Below are the code and all the weights of a small trained network. Each question names an input and a target symbol and asks about switching units off, where a switched-off unit gives its printed mean instead of its output.

import numpy as np


def w(rows, s, z=0):
    codes = np.array(rows[::2]) - 128.0
    scale = np.full(codes.shape[1], s)
    scale[-1] = z or s
    return codes * scale


def f(y):
    return y / 2 * (1 + np.tanh(0.7978845608 * (y + 0.044715 * y**3)))


def softmax(a):
    e = np.exp(a - a.max(-1, keepdims=True))
    return e / e.sum(-1, keepdims=True)


def log_softmax(a):
    a = a - a.max(-1, keepdims=True)
    return a - np.log(np.exp(a).sum(-1, keepdims=True))


def net(x, mask):
    ids = ['Γαηλπψω'.index(c) for c in x.split()]
    T = len(ids)
    res = E[ids] + P[:T]
    u = 0
    for l in range(2):
        r = res
        for j in range(2):
            rows = slice(2 * j, 2 * j + 2)
            q, k, v = (r @ M[l][rows].T for M in (Q, K, V))
            z = softmax(np.where(np.tri(T) > 0, q @ k.T / 2**0.5, -1e9)) @ v
            o = O[l][rows]
            res = res + np.where(mask[u + j], z, o[:, -1]) @ o[:, :-1]
        u += 2
        y = f(res @ A[l][:, :-1].T + A[l][:, -1])
        res = res + np.where(mask[u : u + 8], y, B[l][:, -1]) @ B[l][:, :-1]
        u += 8
    return log_softmax(res[-1] @ U[:, :-1].T + U[:, -1])


Q, K, V, O, A, B = {}, {}, {}, {}, {}, {}
E = w([
[131,117,209,109],'Γ',
[67,130,108,250],'α',
[184,237,146,188],'η',
[24,80,132,61],'λ',
[50,70,142,71],'π',
[129,191,176,147],'ψ',
[229,115,111,69],'ω',
],0.018)
P = w([
[206,46,248,169],'0',
[138,206,142,106],'1',
[156,63,235,97],'2',
[120,200,77,124],'3',
[158,68,231,98],'4',
[116,196,46,133],'5',
[146,70,237,89],'6',
[103,184,33,138],'7',
[139,73,244,89],'8',
[104,186,8,141],'9',
[137,80,254,81],'10',
[103,191,7,144],'11',
[143,74,248,86],'12',
],0.0076)
Q[0] = w([
[156,100,115,48],'0.h0',
[128,88,57,128],'0.h0',
[111,155,92,100],'0.h1',
[149,143,100,255],'0.h1',
],0.0083)
K[0] = w([
[224,143,142,72],'0.h0',
[248,6,175,197],'0.h0',
[230,28,115,102],'0.h1',
[2,242,175,115],'0.h1',
],0.0059)
V[0] = w([
[78,223,203,98],'0.h0',
[132,164,106,67],'0.h0',
[75,198,255,153],'0.h1',
[195,210,130,71],'0.h1',
],0.0083)
O[0] = w([
[145,197,194,70,213],'0.h0',
[155,81,119,255,107],'0.h0',
[170,46,70,220,254],'0.h1',
[99,151,145,116,160],'0.h1',
],0.0083,0.0064)
A[0] = w([
[228,137,146,144,130],'0.n0',
[88,81,67,167,103],'0.n1',
[185,160,54,98,255],'0.n2',
[62,62,180,106,168],'0.n3',
[63,90,111,132,81],'0.n4',
[249,59,207,165,97],'0.n5',
[123,212,145,150,125],'0.n6',
[138,180,178,33,185],'0.n7',
],0.011,0.0043)
B[0] = w([
[181,122,233,134,216],'0.n0',
[177,223,203,128,167],'0.n1',
[255,204,231,138,176],'0.n2',
[3,103,95,172,219],'0.n3',
[250,179,246,116,160],'0.n4',
[77,123,146,30,254],'0.n5',
[159,183,36,227,186],'0.n6',
[215,45,117,177,220],'0.n7',
],0.0069,0.0074)
Q[1] = w([
[133,197,73,207],'1.h0',
[96,145,245,45],'1.h0',
[143,128,18,35],'1.h1',
[1,14,79,80],'1.h1',
],0.0075)
K[1] = w([
[103,176,188,162],'1.h0',
[225,67,254,112],'1.h0',
[42,174,177,183],'1.h1',
[82,140,180,188],'1.h1',
],0.0075)
V[1] = w([
[110,211,127,44],'1.h0',
[197,112,2,63],'1.h0',
[171,156,55,80],'1.h1',
[94,183,123,135],'1.h1',
],0.0085)
O[1] = w([
[179,222,180,107,118],'1.h0',
[93,254,226,182,2],'1.h0',
[51,116,198,87,76],'1.h1',
[201,130,53,167,40],'1.h1',
],0.0086,0.0073)
A[1] = w([
[85,91,239,166,114],'1.n0',
[25,54,25,76,79],'1.n1',
[164,236,51,184,2],'1.n2',
[32,69,161,49,106],'1.n3',
[102,94,159,91,159],'1.n4',
[52,148,129,166,107],'1.n5',
[46,126,174,2,98],'1.n6',
[196,182,174,40,135],'1.n7',
],0.0095,0.0071)
B[1] = w([
[128,74,129,226,233],'1.n0',
[98,254,135,80,248],'1.n1',
[31,116,200,7,169],'1.n2',
[163,220,201,186,247],'1.n3',
[76,144,168,126,213],'1.n4',
[169,191,212,171,139],'1.n5',
[152,196,49,152,210],'1.n6',
[21,117,83,201,254],'1.n7',
],0.0067,0.0084)
U = w([
[62,124,166,156,54],'Γ',
[79,180,90,112,98],'α',
[62,154,89,104,167],'η',
[89,60,188,43,252],'λ',
[54,119,2,180,214],'π',
[214,199,96,154,175],'ψ',
[183,183,204,76,3],'ω',
],0.009,0.0033)

Each question gives the input, a string of symbols that net reads in full, and the target symbol t.
The units are the heads (2 rows each of Q, K, V and O) and the neurons (one row each of A and B). Each row of codes is followed by its name. A weight is (code - 128) times the scale printed after its matrix; where a second scale follows, it is the last column's (O, A, B and U).
mask holds one flag per unit, layer by layer, with each layer's heads first. A switched-off unit (its flag False) gives its mean, the last column of its rows in O or B, instead of its output. The means were averaged over made-up inputs and are rounded, as every weight is.
A unit's drop is (log p(t) with every unit on - log p(t) with that unit switched off) / (log p(t) with every unit on - log p(t) with every unit switched off).
The circuit of an input: a set's keep is (log p(t) with only the set's units on - log p(t) with every unit switched off) / (log p(t) with every unit on - log p(t) with every unit switched off). Starting from the 12 units with the biggest drops (on a tie, the unit counted first), units are removed one at a time, each time the one whose removal leaves the highest keep (on an exact tie, the one counted first), for as long as the keep stays at least 0.8.
circuit, biggest first: the units of the circuit, biggest drop first
unit that matters most: the unit with the biggest drop
top k neurons: the k neurons with the biggest drops, biggest first
top k neurons in layer l: the k neurons of layer l with the biggest drops, biggest first
which heads matter: for each layer, one digit per head in row order, 1 if its drop is at least 0.15 and else 0, layers parted by /
drop of u: that unit's drop, to one decimal
input α λ α α ψ ω ψ λ ψ α Γ Γ, target λ: top 2 neurons => 1.n6, 1.n7
input ω Γ λ, target Γ: unit that matters most => 0.n7
input ω π ψ λ ω λ π π π, target Γ: circuit, biggest first => 1.h0, 0.n3
input ω ω λ ψ α ω ψ π ψ, target Γ: circuit, biggest first => 1.h1, 1.h0, 1.n0
input Γ Γ ψ π α λ ψ ω ω π λ η, target ω: which heads matter => 00 / 00
input Γ η ψ α ψ ψ ψ ψ α η ω η λ, target Γ: top 2 neurons => 0.n7, 0.n3
input Γ α ω α ψ λ ψ α π ω, target Γ: top 3 neurons => 1.n7, 0.n2, 0.n6
input π ω α α ψ ψ ψ ω λ α λ π η, target Γ: circuit, biggest first => 0.n0, 1.n7, 1.h1, 1.n0
input ψ ψ ψ ψ ψ ψ α Γ, target λ: which heads matter => 10 / 01
input ψ η π, target η: top 3 neurons in layer 0 => 0.n3, 0.n0, 0.n2
input α α λ, target η: circuit, biggest first => 0.n3, 1.n1
input ω Γ α ψ Γ ω ψ α η α ψ α, target ψ: top 3 neurons in layer 0 => 0.n1, 0.n3, 0.n4
input ω ψ ω η, target ω: top 3 neurons => 1.n2, 0.n6, 1.n0
input α η λ, target α: top neuron in layer 0 => 0.n3
input Γ α ω ψ π ω ω π Γ, target Γ: top 2 neurons => 1.n0, 0.n7
input η λ π η π α ψ, target λ: top 2 neurons in layer 1 => 1.n6, 1.n3
input α α ψ λ ω ψ ψ λ Γ, target Γ: which heads matter => 00 / 10
input ω η ω Γ ψ Γ ψ ψ π, target Γ: top 3 neurons => 0.n7, 0.n3, 1.n0
input ψ ψ ψ α π, target α: top 3 neurons => 1.n1, 0.n3, 0.n0
input Γ ψ α ψ α α ψ ω α ω ψ, target Γ: unit that matters most => 1.h1
input π η η α Γ λ π, target η: drop of 1.n1 => 0.5
input α Γ α η ψ ψ α ψ λ π ψ ψ ψ, target λ: drop of 1.h0 => 0.1
input α η ψ α Γ ω, target Γ: drop of 1.n4 => 0.0
input λ λ ψ η π π π ψ λ λ α λ λ, target η: drop of 0.n3 => 0.7
